Below are the code and all the weights of a small trained network. Each question names an input and a class and asks about switching units off, where a switched-off unit gives its printed mean instead of its output.

import numpy as np


def w(rows, s, z=0):
    codes = np.array(rows[::2]) - 128.0
    scale = np.full(codes.shape[1], s)
    scale[-1] = z or s
    return codes * scale


def f(y):
    return np.maximum(y, 0)


def log_softmax(a):
    a = a - a.max(-1, keepdims=True)
    return a - np.log(np.exp(a).sum(-1, keepdims=True))


def net(x, mask):
    res = np.array(x, float).reshape(1, 7) / 4 @ E
    y = f(res @ A[0][:, :-1].T + A[0][:, -1])
    res = res + np.where(mask, y, B[0][:, -1]) @ B[0][:, :-1]
    return log_softmax(res[-1] @ U[:, :-1].T + U[:, -1])


A, B = {}, {}
E = w([
[55,184,83,111,248,84,52,119,212,243,85],'x0',
[154,115,216,8,151,55,75,86,197,44,189],'x1',
[122,192,193,24,61,98,128,129,35,208,72],'x2',
[63,50,40,76,51,98,57,210,118,131,159],'x3',
[199,137,55,3,249,198,191,220,86,121,157],'x4',
[68,52,101,67,153,208,109,8,90,87,45],'x5',
[132,125,125,126,126,126,134,122,131,132,132],'x6',
],0.0066)
A[0] = w([
[180,139,70,42,220,185,168,212,94,130,170,71],'n1',
[59,182,80,100,233,96,80,129,210,225,96,31],'n2',
[183,94,164,132,46,168,212,138,66,37,166,24],'n3',
[137,189,195,34,79,100,138,132,46,206,61,72],'n4',
[93,65,106,89,139,189,113,47,92,86,62,30],'n5',
[141,65,76,204,192,151,130,121,216,72,171,55],'n6',
[101,142,45,221,125,194,172,167,79,192,62,74],'n7',
[132,176,172,50,82,96,136,131,55,203,79,51],'n8',
[62,33,103,71,134,219,97,2,75,81,28,89],'n9',
[135,122,180,36,158,75,82,100,194,45,173,64],'n10',
[181,140,82,57,205,176,155,198,90,138,163,22],'n11',
[185,214,209,167,209,156,209,29,134,129,77,43],'n12',
[135,92,100,167,163,133,126,128,178,97,146,43],'n13',
[99,145,45,216,124,191,170,163,73,191,70,60],'n14',
[87,167,111,125,187,112,112,125,181,194,117,3],'n15',
[110,134,73,206,104,183,161,151,77,168,88,45],'n16',
[56,48,43,75,59,98,60,206,121,129,152,75],'n17',
[127,122,128,132,126,131,119,127,127,133,128,76],'n18',
[64,125,193,254,17,66,44,55,161,151,119,25],'n19',
[164,178,142,166,112,77,141,207,141,156,165,32],'n20',
[57,44,36,76,46,95,48,206,108,133,159,93],'n21',
[192,69,159,134,14,175,210,142,46,23,178,68],'n22',
[140,64,68,220,206,160,137,127,221,55,171,78],'n23',
[188,186,162,185,77,64,139,238,146,154,208,61],'n24',
[140,122,176,52,151,84,87,101,186,63,163,27],'n25',
],0.0068,0.0062)
B[0] = w([
[70,78,115,128,55,97,212,44,173,28,26,234],'n1',
[115,91,69,177,192,81,27,79,97,196,60,231],'n2',
[104,102,82,170,190,94,30,77,103,204,67,208],'n3',
[52,171,87,145,55,199,80,193,46,69,180,219],'n4',
[119,181,76,119,157,78,175,201,205,182,166,179],'n5',
[60,179,103,123,52,178,76,186,38,97,158,185],'n6',
[191,54,212,41,87,77,108,92,124,157,195,208],'n7',
[63,164,91,142,75,186,84,192,58,74,171,194],'n8',
[124,208,63,114,174,75,201,249,240,185,197,236],'n9',
[188,44,206,46,68,77,118,96,105,183,193,214],'n10',
[71,89,106,131,67,107,199,66,167,39,53,201],'n11',
[224,179,212,221,195,241,163,137,112,95,131,221],'n12',
[89,148,113,110,91,144,99,145,84,120,140,148],'n13',
[188,59,214,45,87,69,103,94,128,151,190,201],'n14',
[129,107,96,177,179,110,73,86,115,166,75,169],'n15',
[164,67,192,48,82,73,119,103,127,136,177,177],'n16',
[213,183,209,214,187,216,158,99,106,103,118,206],'n17',
[128,129,125,127,127,130,128,127,128,131,120,128],'n18',
[75,78,81,92,75,111,244,62,169,3,18,255],'n19',
[120,150,89,96,164,104,172,172,204,164,155,174],'n20',
[220,180,215,217,208,226,167,98,110,101,114,219],'n21',
[97,108,66,171,217,71,20,79,126,220,55,245],'n22',
[60,185,109,121,53,195,82,196,28,96,164,202],'n23',
[118,188,59,109,197,94,191,202,235,193,174,216],'n24',
[180,58,189,67,82,83,118,94,109,169,173,186],'n25',
],0.0067,0.0091)
U = w([
[82,90,105,118,75,111,228,72,162,45,20,7],'0',
[115,109,84,162,204,97,1,89,110,200,59,62],'1',
[188,66,217,52,82,92,110,106,120,158,227,129],'2',
[121,188,72,119,175,104,202,216,215,173,198,167],'3',
[61,173,103,133,58,192,68,189,35,90,181,191],'4',
[219,172,216,202,196,222,174,111,113,102,118,233],'5',
],0.0099,0.0014)

Each question gives the input, the list of numbers given to net, and the class t.
The units are the neurons (one row each of A and B). Each row of codes is followed by its name. A weight is (code - 128) times the scale printed after its matrix; where a second scale follows, it is the last column's (A, B and U).
mask holds one flag per neuron, in row order. A switched-off neuron (its flag False) gives its mean, the last column of its row in B, instead of its output. The means were averaged over made-up inputs and are rounded, as every weight is.
A unit's drop is (log p(t) with every unit on - log p(t) with that unit switched off) / (log p(t) with every unit on - log p(t) with every unit switched off).
The circuit of an input: a set's keep is (log p(t) with only the set's units on - log p(t) with every unit switched off) / (log p(t) with every unit on - log p(t) with every unit switched off). Starting from the 12 units with the biggest drops (on a tie, the unit counted first), units are removed one at a time, each time the one whose removal leaves the highest keep (on an exact tie, the one counted first), for as long as the keep stays at least 0.8.
units of the circuit, in order: the units of the circuit, biggest drop first
most important unit: the unit with the biggest drop
top k neurons: the k neurons with the biggest drops, biggest first
drop when u is switched off: that unit's drop, to one decimal
input [2,-7,-1,-7,8,-6,-8], class 0: units of the circuit, in order => (n1)
input [2,-4,-6,2,-7,8,0], class 3: top 2 neurons => (n9 n5)
input [4,-7,3,-5,-3,6,7], class 2: top 2 neurons => (n7 n14)
input [6,-8,-4,-8,-7,-6,3], class 2: units of the circuit, in order => (n7 n14)
input [-5,1,0,-4,-2,-7,1], class 3: top 2 neurons => (n24 n2)
input [4,8,1,7,7,-7,1], class 2: top 2 neurons => (n10 n19)
input [-2,5,-3,-7,0,7,-1], class 3: top 3 neurons => (n9 n5 n21)
input [5,-3,-6,-5,-5,-4,-1], class 4: units of the circuit, in order => (n23 n6)
input [-5,1,-4,6,-7,-6,-5], class 0: top 3 neurons => (n19 n9 n12)
input [7,8,-5,5,-1,0,-2], class 2: top 4 neurons => (n10 n25 n22 n3)
input [-7,-4,4,-5,8,5,6], class 0: top 3 neurons => (n1 n11 n2)
input [-7,-2,-5,6,-2,0,7], class 1: top 2 neurons => (n22 n3)
input [-3,-8,-7,-8,3,8,0], class 2: top 4 neurons => (n7 n14 n16 n24)
input [0,1,1,2,4,6,6], class 3: units of the circuit, in order => (n9)
input [4,-2,-6,-4,6,3,-8], class 0: top 3 neurons => (n1 n11 n4)
input [6,-3,-2,-1,8,7,4], class 0: top 2 neurons => (n1 n11)
input [-4,6,-4,-8,1,-8,8], class 3: top 2 neurons => (n24 n21)
input [4,-2,-1,-8,-6,6,0], class 5: top 2 neurons => (n12 n1)
input [0,-8,-2,3,-5,0,-5], class 2: drop when n14 is switched off => 0.1
input [7,8,1,-2,-8,-5,-7], class 0: drop when n17 is switched off => 0.0
input [5,0,0,8,-3,2,2], class 5: drop when n21 is switched off => 0.3
input [-5,4,1,5,-4,-6,6], class 3: most important unit => n24
input [8,6,4,-7,-8,0,8], class 0: drop when n19 is switched off => 3.4
